290 -292 156 737
295 -289 427 -504
351 -269 -647 342
394 -545 633 108
40 606 -84 707
|
295 -289 427
351 -269 -647

-201 -95 198 9
-17 -349 -803 -233
-67 -200 230 429
|
-17 -349 -803
-67 -200 230

215 493 -696 -341
542 778 324 -681
674 -444 -650 615
|
542 778 324
674 -444 -650

-73 -215 168 41
-91 62 -106 139
225 155 61 168
23 -11 5 -2
-39 -512 773 -51
|
-91 62 -106
225 155 61

64 -209 -79
191 185 -38
165 74 18
-118 -264 32
-602 -302 653
|
191 185 -38
165 74 18

-578 232 -181
-629 306 182
185 47 88
247 192 172
-488 142 -58
|
-629 306 182
185 47 88

-49 -590 302 622 -782
-168 -207 -119 -17 342
-192 -326 525 -157 -457
54 -105 -182 169 79
-65 -47 23 15 -79
|
-168 -207 -119
-192 -326 525
---
-250 237 748 477 640 -54 156
257 -46 193 -26 75 -151 137
|
-250 237 748 477 640 -54 156

-122 23 -294 -719 -98 130 -327 -501 -236 -57
-43 136 -121 -391 66 166 -88 -116 -139 -9
131 -60 353 822 70 -186 300 364 269 -23
33 -78 44 201 -32 -88 89 109 91 6
|
-122 23 -294 -719 -98 130 -327 -501 -236 -57
131 -60 353 822 70 -186 300 364 269 -23

-659 -352 397 0 212
-392 -348 106 -76 197
-519 -43 334 -193 -10
-148 -12 17 -103 -8
-19 -13 -54 -73 6
114 -88 -134 129 81
12 3 -12 -31 9
-650 -16 391 -251 -34
-66 127 40 -182 -67
102 -46 -117 25 64
305 -120 -247 474 208
43 62 -48 -110 7
|
-659 -352 397 0 212
-519 -43 334 -193 -10
-19 -13 -54 -73 6
12 3 -12 -31 9
-66 127 40 -182 -67
305 -120 -247 474 208

2 -74 18 -97 28 -239 -87 692 7 8 32 596 -18 13 -31
1 -82 23 -109 34 -274 -100 796 8 7 35 663 -20 14 -30
|
2 -74 18 -97 28 -239 -87 692 7 8 32 596 -18 13 -31

-264 378
562 -616
244 -381
-107 -221
87 -184
|
-264 378
244 -381
87 -184

-31 42 81 -135 27 37 -109 60 57
397 148 -269 340 -180 89 469 -340 -578
-204 68 198 -385 37 29 -378 92 161
-170 -33 48 -178 22 -26 -200 -21 54
-76 38 149 -226 62 42 -200 147 161
-67 -236 19 -220 -86 -188 -208 393 330
-202 -60 8 -102 47 -35 -155 -102 17
-118 409 223 230 -219 -43 -86 -168 117
-372 70 432 -296 8 -129 -545 451 746
|
-31 42 81 -135 27 37 -109 60 57
-204 68 198 -385 37 29 -378 92 161
-76 38 149 -226 62 42 -200 147 161
-202 -60 8 -102 47 -35 -155 -102 17
-372 70 432 -296 8 -129 -545 451 746

126 -115 17 163 50 -93 -142 58
127 105 -484 -347 473 -100 191 -96
79 -250 83 652 157 -90 -117 13
|
126 -115 17 163 50 -93 -142 58
79 -250 83 652 157 -90 -117 13

523 112 158 261 840 258
2 -575 -192 411 771 65
0 -586 -200 407 769 65
-233 -658 752 -233 184 102
121 -446 -210 432 834 97
|
523 112 158 261 840 258
0 -586 -200 407 769 65
121 -446 -210 432 834 97

-55 -181 -29 225 -5
-4 41 245 80 13
-12 206 87 10 301
25 10 -42 47 25
47 -399 -287 455 -10
-333 162 820 287 -105
-10 154 168 21 152
465 706 -74 -186 776
-100 59 263 54 6
-7 108 227 68 82
|
-55 -181 -29 225 -5
-12 206 87 10 301
47 -399 -287 455 -10
-10 154 168 21 152
-100 59 263 54 6
---
195 158 -627 -136 -413
136 -168 -51 88 -33
-35 480 40 -388 94
-74 53 491 -99 226
-68 75 568 -92 279
72 42 -91 6 -53
|
-413 -136 -627 158 195
-33 88 -51 -168 136
94 -388 40 480 -35
226 -99 491 53 -74
279 -92 568 75 -68
-53 6 -91 42 72

370 517 -216 -217 -281 -247 124 665
46 -61 -1 -441 -565 -254 327 412
-13 -262 430 485 -186 -288 60 -589
404 523 -430 -294 -119 -274 260 630
74 154 469 -88 -153 -103 669 -531
-87 -271 507 553 -120 -314 66 -680
-126 210 -112 -470 834 32 44 -21
|
665 124 -247 -281 -217 -216 517 370
412 327 -254 -565 -441 -1 -61 46
-589 60 -288 -186 485 430 -262 -13
630 260 -274 -119 -294 -430 523 404
-531 669 -103 -153 -88 469 154 74
-680 66 -314 -120 553 507 -271 -87
-21 44 32 834 -470 -112 210 -126

49 -53 -248 -310 -208 -144 -60 -100 -189 -337
234 -97 -66 -288 -252 -156 -56 -239 -269 -268
704 -140 401 27 312 288 -4 -36 -115 106
153 64 91 -3 -192 259 225 -435 -89 -155
|
-337 -189 -100 -60 -144 -208 -310 -248 -53 49
-268 -269 -239 -56 -156 -252 -288 -66 -97 234
106 -115 -36 -4 288 312 27 401 -140 704
-155 -89 -435 225 259 -192 -3 91 64 153

-208 31 148 166 406 386 60 66 20 415 277 -680
101 207 -743 37 84 166 183 -456 -321 -229 223 376
-400 212 -345 438 -569 66 -358 141 23 23 42 414
|
-680 277 415 20 66 60 386 406 166 148 31 -208
376 223 -229 -321 -456 183 166 84 37 -743 207 101
414 42 23 23 141 -358 66 -569 438 -345 212 -400

156 82 -88 372 -307 484 142 -32 -289 158 337 -50 -42 124 -54 -614
-161 194 113 287 -404 317 -33 -119 91 -185 374 -223 -203 68 -198 -254
|
-614 -54 124 -42 -50 337 158 -289 -32 142 484 -307 372 -88 82 156
-254 -198 68 -203 -223 374 -185 91 -119 -33 317 -404 287 113 194 -161

-62 -41 90 14 -81 80 8 58
55 -12 -120 -25 81 -132 -46 -136
-67 422 -243 -25 137 49 -11 -606
-146 62 -80 71 -33 -134 92 -446
37 21 -89 -35 102 43 -50 -27
56 55 -89 -55 114 93 -64 -63
401 -37 -311 -360 508 147 -479 109
93 91 -125 -113 179 93 -111 -83
|
58 8 80 -81 14 90 -41 -62
-136 -46 -132 81 -25 -120 -12 55
-606 -11 49 137 -25 -243 422 -67
-446 92 -134 -33 71 -80 62 -146
-27 -50 43 102 -35 -89 21 37
-63 -64 93 114 -55 -89 55 56
109 -479 147 508 -360 -311 -37 401
-83 -111 93 179 -113 -125 91 93
